hq_bh: 8	23	-29	5	-1	-15	-9	12	28	-9	1	-14	43	16	-11	17	-29	-9	7	-2	28	31	1	8	-45	-24	-33	-30
rq_jp: -18	45	12	14	-12	-11	28	-4	-25	-55	-34	-5	63	-6	-26	5	-22	7	28	41	53	5	-88	19	13	-30	-24	-6
tz_bc: 5	-4	-19	-3	36	-46	-17	52	23	69	34	24	13	16	-26	-15	-48	-15	-17	12	35	-4	19	1	-39	32	-41	-66
mm_fj: 3	-23	-14	5	6	-5	-23	21	28	62	29	13	32	23	-15	34	-26	-5	7	-8	13	22	21	-12	-21	13	-31	-50
mm_fj: -13	15	42	-1	19	-19	23	-20	-22	-15	23	19	6	-12	-6	-9	-16	4	-26	6	-18	-13	-14	-14	20	-12	-4	-5
rq_jp: 0	12	4	0	15	-21	24	11	9	5	-5	27	-15	-8	11	-19	13	-20	-16	4	-14	-11	20	-22	-21	-24	-9	-5
hq_bh: 6	-40	-29	-14	-11	42	-34	-21	35	25	-20	-3	-26	20	27	52	5	-4	14	-56	-51	9	68	-5	21	-9	16	3
hq_bh: -6	-35	29	-3	-35	83	6	-62	-54	-40	-1	-25	3	-5	7	9	55	39	2	-32	-66	13	16	-14	73	-5	33	50
sz_pj: -8	-17	-12	-1	-4	13	0	9	-12	8	-5	4	-12	2	-26	-5	4	13	1	21	12	-5	-22	16	22	27	17	-10
sz_pj: 8	-11	-5	-12	-1	0	-15	7	25	16	0	-27	-13	13	4	9	16	-6	19	-12	1	24	27	9	-13	8	-11	18
hq_bh: -24	51	9	16	17	-17	60	-21	-49	-69	-10	61	33	-26	-27	-34	-36	5	-56	33	-11	-38	-52	-18	19	-55	5	-49
mm_fj: 7	-15	25	-7	-25	-17	7	-4	-14	21	-5	-21	-28	-21	45	-39	70	-8	28	-3	-2	2	23	-11	-3	27	-4	69
sz_pj: -4	44	44	22	3	-18	35	-14	-31	-37	5	22	46	-23	18	-14	-10	-6	-13	10	3	-20	-36	-32	-6	-42	-17	4
mm_fj: -2	6	21	-4	37	-10	4	14	3	2	33	8	-25	3	-28	-8	-23	3	-33	15	-5	-12	-10	4	-1	11	12	-14
sz_pj: -5	36	20	20	1	-29	19	6	-20	-27	9	8	27	-18	-6	-17	-21	1	-6	35	38	-15	-64	2	-14	-4	-1	-4
rq_jp: 4	-1	-14	6	-26	-5	-15	9	32	6	-13	-32	12	10	1	34	12	-4	48	13	42	36	-28	20	-25	7	-5	18
tz_bc: 17	2	-37	-17	8	38	-51	8	30	-20	-40	-44	-20	24	13	31	-31	-2	22	-38	1	-10	22	39	9	-2	14	19
tz_bc: 6	-51	-81	-27	-38	50	-36	3	19	-1	-45	-55	-55	23	-20	1	50	19	35	-7	2	37	33	58	17	46	38	26
sz_pj: 5	9	-13	-3	15	-29	-39	18	11	24	9	-7	12	7	3	8	-66	-3	5	-7	36	-20	-11	24	-6	30	-13	-24
sz_pj: -16	3	-16	7	-12	27	14	-10	-3	-28	-28	8	32	10	-33	32	-8	11	14	17	9	16	-38	10	22	-27	0	-26
hq_bh: -6	-1	6	6	16	0	-2	-12	12	0	5	35	-32	-7	10	27	-31	-3	-25	-6	-26	-33	-8	-9	16	-8	39	-14
hq_bh: 0	-1	8	6	19	8	-1	-5	9	2	14	29	-22	-3	4	19	-23	-2	-29	-8	-28	-24	3	-15	5	-11	28	-16
tz_bc: -21	13	14	1	-4	-31	3	0	1	9	-10	1	50	6	-25	31	-37	2	38	28	52	15	-60	20	19	3	-36	-23
mm_fj: -7	55	23	15	1	21	15	-45	-46	-106	-4	-10	46	-16	-8	3	-50	24	-29	-2	-8	-21	-62	8	29	-48	20	3
tz_bc: -6	-5	18	-15	2	-80	-18	6	53	62	22	-16	-7	6	13	32	-15	-21	42	7	41	36	1	15	-29	29	-38	6
rq_jp: 7	-4	-15	2	-3	45	4	-24	-53	-51	13	1	-24	-16	-5	-50	9	29	-59	-14	-47	-30	16	-2	25	8	52	5
tz_bc: -5	7	36	1	-19	24	12	-33	-10	-44	-18	-26	-5	-9	16	21	32	9	25	-2	-14	9	-27	1	28	-21	20	57
mm_fj: 2	8	9	0	-1	6	-9	-5	-16	-27	16	-32	0	-1	-17	-9	-10	19	-4	11	16	4	-32	24	7	21	16	16
rq_jp: -3	14	1	24	-36	25	-5	-25	9	-44	-8	-27	42	3	-5	60	-6	15	33	11	26	32	-65	12	-3	-24	18	12
rq_jp: -1	15	26	10	-4	-3	-10	-1	11	11	-17	1	45	4	26	43	-24	-13	39	-12	19	-5	-21	-12	6	-24	-31	7
hq_bh: 12	7	32	2	17	-24	-9	26	12	22	41	-26	-1	3	-3	-9	2	-5	4	12	27	13	-8	1	-35	24	-16	19
sz_pj: -5	-6	49	1	5	-32	34	-16	-38	13	46	24	-23	-30	14	-54	36	3	-37	11	-29	-13	14	-33	3	18	6	18
rq_jp: -17	49	63	6	38	-28	37	-12	-39	-31	5	40	46	-17	-1	-15	-50	-6	-27	7	-7	-42	-35	-27	28	-44	-35	-20
rq_jp: 1	-11	10	-12	31	-31	-2	13	19	47	26	27	-31	1	8	-9	-11	-17	-24	-12	-22	-13	45	-18	-11	10	-11	-19
tz_bc: 5	-10	-10	-7	13	-51	-17	16	26	56	34	12	-11	2	7	-7	-23	-14	-11	-5	11	4	32	-3	-32	29	-19	-27
sz_pj: -26	49	55	14	12	-55	43	-29	-29	-33	26	31	71	-18	-19	6	-51	3	-15	30	21	1	-68	-16	10	-38	-38	-34
hq_bh: 13	-64	-27	-18	-8	-1	-16	29	-4	83	23	1	-62	0	9	-57	65	-1	-9	-8	-18	2	80	-7	-10	75	7	10
rq_jp: -1	29	9	8	2	-5	34	3	-10	-32	-24	16	7	-13	11	-24	21	-14	-6	11	-4	-11	-8	-18	-13	-40	-9	10
hq_bh: 12	-10	28	-9	37	-2	1	31	10	42	27	8	-23	8	4	-21	15	-15	-18	-11	-21	-10	48	-26	-18	6	-20	4
sz_pj: 10	-25	-28	-11	-21	58	-1	4	36	-11	-40	-38	-28	24	-3	27	73	-4	36	-13	-22	47	38	6	-10	-24	9	39
rq_jp: -7	1	-32	16	-16	-9	-21	6	30	24	-27	23	40	11	5	61	-49	-10	34	2	37	-1	-32	6	-3	-10	-11	-43
hq_bh: -2	12	4	16	7	-11	-6	7	12	-5	9	15	-14	-7	-2	22	-33	0	-8	20	20	-22	-49	8	-6	7	33	-9
mm_fj: -4	31	46	3	10	-15	21	-16	-31	-45	11	-8	-8	-23	8	-28	0	7	-17	14	-2	-22	-37	0	12	-6	15	35
sz_pj: -14	2	14	-13	28	45	4	5	5	-17	-44	7	1	22	-26	38	-19	0	16	-3	-14	-16	-15	10	54	-33	-5	-6
hq_bh: 11	-4	-1	2	3	23	-9	8	9	4	11	-15	15	14	-4	10	6	1	1	-14	-7	16	20	-8	-15	-8	-11	-1
mm_fj: 6	-2	-9	2	-26	13	-3	-17	-10	-15	-16	-17	9	-6	25	-6	23	2	14	-17	-7	8	14	-3	0	-7	0	25
rq_jp: -3	15	5	9	3	-26	20	9	36	11	-13	24	5	0	13	24	7	-27	14	10	7	10	-3	-20	-32	-38	-18	-8
sz_pj: -5	9	-1	-3	22	-14	-17	15	-2	8	0	9	-2	3	-13	3	-53	2	-5	9	23	-30	-28	21	16	21	3	-22
tz_bc: -4	-3	-23	-3	7	-6	-31	-4	-16	14	7	13	22	4	-7	4	-69	12	-14	-15	10	-27	-3	16	26	25	-3	-45
mm_fj: 1	-3	65	-8	67	-28	8	14	0	36	95	21	-30	2	-30	-18	-29	3	-68	5	-32	-12	20	-25	-10	23	-1	-25
mm_fj: 6	11	-22	4	11	17	-11	19	13	-18	-10	-5	-7	9	-16	9	-20	1	-6	7	12	-9	-17	17	-10	-4	17	-12
tz_bc: -9	-9	17	-8	17	-28	15	11	-23	37	8	34	-14	-12	3	-40	3	-7	-16	8	-6	-29	15	-15	17	22	-15	-11
tz_bc: 9	-10	39	-6	42	-44	-10	31	8	68	63	16	-22	-1	4	-25	-17	-12	-29	-2	-1	-17	31	-20	-24	40	-21	-12
tz_bc: 17	5	-37	-10	19	13	-30	30	32	5	-21	-14	-15	20	4	6	-23	-14	2	-21	5	-9	32	16	-22	-5	-5	-9
mm_fj: 17	-1	-21	6	-24	2	-21	4	9	-1	4	-34	10	2	17	-3	13	1	17	-9	19	21	8	9	-32	13	-1	19
-5	30	8	4	20	49	38	-10	14	-74	-51	21	-28	1	-3	24	17	-11	-16	0	-47	-19	-11	-15	13	-85	34	15 -> sz_pj
2	-8	-36	-8	-8	46	-3	12	41	-26	-45	-30	-27	25	-26	37	31	-1	30	8	2	33	-4	28	-4	-22	20	16 -> sz_pj
7	-17	-13	-1	-30	76	1	-30	-23	-59	-28	-34	-32	-3	5	-2	56	24	1	-15	-40	5	6	10	31	-9	56	53 -> tz_bc
-1	9	-24	7	-8	22	-7	9	10	-20	-30	-9	19	12	-17	26	-13	3	21	10	24	6	-31	19	2	-14	3	-10 -> sz_pj
-3	23	31	13	6	-76	16	13	19	35	27	22	22	-15	19	-2	-12	-25	8	23	36	5	-21	-21	-46	-2	-36	-10 -> mm_fj
19	-10	-16	-18	67	-23	-1	93	21	81	10	33	-45	17	-16	-69	5	-35	-33	7	5	-37	71	-15	-44	28	-39	-37 -> tz_bc
-2	-2	-23	10	-28	-2	-23	-39	16	-23	16	-13	6	-2	4	46	-31	16	-1	-9	2	22	-23	18	-3	3	36	-9 -> hq_bh
7	17	3	12	19	0	18	8	-11	-13	42	14	27	1	-24	-24	-11	3	-48	4	-13	8	12	-24	-35	-20	-13	-37 -> hq_bh
0	-5	7	2	18	6	14	9	-12	10	13	29	-17	-5	-5	-22	5	-2	-32	1	-24	-22	17	-20	2	-1	8	-15 -> hq_bh
1	-6	12	-5	-17	-20	-24	-9	17	10	6	-37	-11	0	15	23	1	3	36	1	27	18	-20	25	0	30	6	36 -> hq_bh
0	-5	54	-2	25	-14	33	1	-41	8	33	32	-65	-35	21	-70	41	-2	-51	10	-43	-51	16	-33	13	22	33	36 -> sz_pj
-2	-13	-2	-11	-14	-32	12	-14	6	17	6	0	-22	-10	18	-20	36	-8	2	-4	-13	20	35	-7	-13	8	-8	15 -> mm_fj
6	-17	-4	12	27	-1	3	20	-1	32	44	49	-47	-10	-7	-20	-9	-1	-61	9	-27	-38	14	-24	-15	23	43	-34 -> hq_bh
10	9	34	14	23	0	-6	8	-2	19	43	15	32	3	7	11	-29	-4	-22	-16	-10	-11	9	-33	-17	-11	-19	-19 -> mm_fj
-6	6	-6	12	3	34	24	-6	-21	-35	-24	36	-17	-12	-4	-7	6	4	-27	9	-28	-36	-17	-13	23	-26	39	-8 -> sz_pj
-1	16	5	5	1	12	-10	-20	-15	-28	-9	3	20	-4	14	14	-37	6	-7	-19	-9	-24	-13	0	23	-17	7	-3 -> tz_bc
1	-3	10	-5	-4	24	23	-7	12	-21	-14	-11	-22	3	0	3	54	-5	6	0	-27	23	17	-11	-5	-30	8	32 -> sz_pj
-11	31	28	-5	34	-45	23	6	2	-4	-4	30	-7	-11	3	-13	-29	-19	-15	12	2	-28	-13	-8	1	-22	-17	-11 -> hq_bh
2	0	-19	3	-17	34	2	-3	4	-32	-23	-20	4	8	-13	13	21	8	15	6	3	20	-14	12	0	-15	13	12 -> tz_bc
20	-5	-3	-12	12	-33	-24	6	28	28	29	-16	-46	-4	36	-19	3	-15	-15	-27	-15	-2	57	-2	-39	22	5	22 -> sz_pj
5	5	8	19	-26	31	-5	-33	-19	-45	38	-34	39	0	-17	19	-1	31	-10	-1	-1	35	-31	2	-6	-4	20	6 -> hq_bh
-4	45	32	-1	33	-3	7	15	14	-36	-26	-8	16	8	-9	25	-37	-12	16	12	23	-17	-46	12	6	-40	-17	9 -> sz_pj
-5	11	-2	0	-10	1	23	6	-3	-21	-26	-10	7	-1	-11	-13	32	-3	19	22	16	16	-18	6	-6	-16	-12	15 -> rq_jp
-11	15	13	13	-14	20	13	-27	-16	-49	1	-8	33	-2	-22	27	-10	20	2	15	5	16	-53	6	18	-23	14	-2 -> rq_jp
